[[ 34   8 -40]
 [ -8  36 -16]
 [-25  42   6]
 [ 43  27 -31]
 [ 25  55  72]
 [ -4  37  -1]
 [ 33   5 -43]
 [ 45 -45  37]]
:
[[-40  34   8]
 [-16  -8  36]
 [  6 -25  42]
 [-31  43  27]
 [ 72  25  55]
 [ -1  -4  37]
 [-43  33   5]
 [ 37  45 -45]]

[[ 28 -25]
 [-85  14]
 [ 46  81]
 [-50  55]]
:
[[-25  28]
 [ 14 -85]
 [ 81  46]
 [ 55 -50]]

[[  5 -20  29 -58 -17  20]
 [ 43 -70 -10  29  -4 -12]
 [ 20 -48  28  25 -55   8]
 [-43 -19  25  71 -45   8]
 [ 23  18 -12 -32 -16  14]
 [ -2  16   5  18 -28   2]
 [ 39 -45   0   7   6 -19]]
:
[[ 20   5 -20  29 -58 -17]
 [-12  43 -70 -10  29  -4]
 [  8  20 -48  28  25 -55]
 [  8 -43 -19  25  71 -45]
 [ 14  23  18 -12 -32 -16]
 [  2  -2  16   5  18 -28]
 [-19  39 -45   0   7   6]]

[[ 20  49  37 -23  33   2]
 [ 25  41  31 -21  34  -8]
 [ -1   8  14 -13  -3 -16]
 [-23 -11  37   1 -10 -33]
 [  0 -18  32  11 -13 -34]
 [ 23  45  37 -22  35  -3]
 [-22 -13  37   3  -9 -36]
 [-12 -24  10  18   5  65]
 [ 25 -51  13  25  -2  34]
 [-51  49 -13 -18   9  14]]
:
[[  2  20  49  37 -23  33]
 [ -8  25  41  31 -21  34]
 [-16  -1   8  14 -13  -3]
 [-33 -23 -11  37   1 -10]
 [-34   0 -18  32  11 -13]
 [ -3  23  45  37 -22  35]
 [-36 -22 -13  37   3  -9]
 [ 65 -12 -24  10  18   5]
 [ 34  25 -51  13  25  -2]
 [ 14 -51  49 -13 -18   9]]

[[ 51 -51]
 [  1  35]
 [-14 -69]
 [ -4 -81]
 [ -8  90]
 [  6  82]]
:
[[-51  51]
 [ 35   1]
 [-69 -14]
 [-81  -4]
 [ 90  -8]
 [ 82   6]]

[[-20  -3 -19  -6  14  28  -3   2   0  10  21  10   8  -1   3 -34]
 [  0  -5  77 -14  40 -25  38   9   9  24  -3  17  23  36 -14  -1]
 [  5  15  17 -30  20 -38  31 -12   8   2 -22   3  13  12  26  -6]
 [-31   5   1 -11 -10  52  15  -5   4  -5   6   7 -45 -12 -26  -6]
 [ 35 -25  56  -5  -3   4 -13  -6  -8 -14 -38  -3 -31  38  16   2]]
:
[[-34 -20  -3 -19  -6  14  28  -3   2   0  10  21  10   8  -1   3]
 [ -1   0  -5  77 -14  40 -25  38   9   9  24  -3  17  23  36 -14]
 [ -6   5  15  17 -30  20 -38  31 -12   8   2 -22   3  13  12  26]
 [ -6 -31   5   1 -11 -10  52  15  -5   4  -5   6   7 -45 -12 -26]
 [  2  35 -25  56  -5  -3   4 -13  -6  -8 -14 -38  -3 -31  38  16]]

[[ -2 -20  32  41  -1  29  -8  15 -14]
 [-11  38  36  78  25  19   5  51 -45]]
:
[[-14  -2 -20  32  41  -1  29  -8  15]
 [-45 -11  38  36  78  25  19   5  51]]
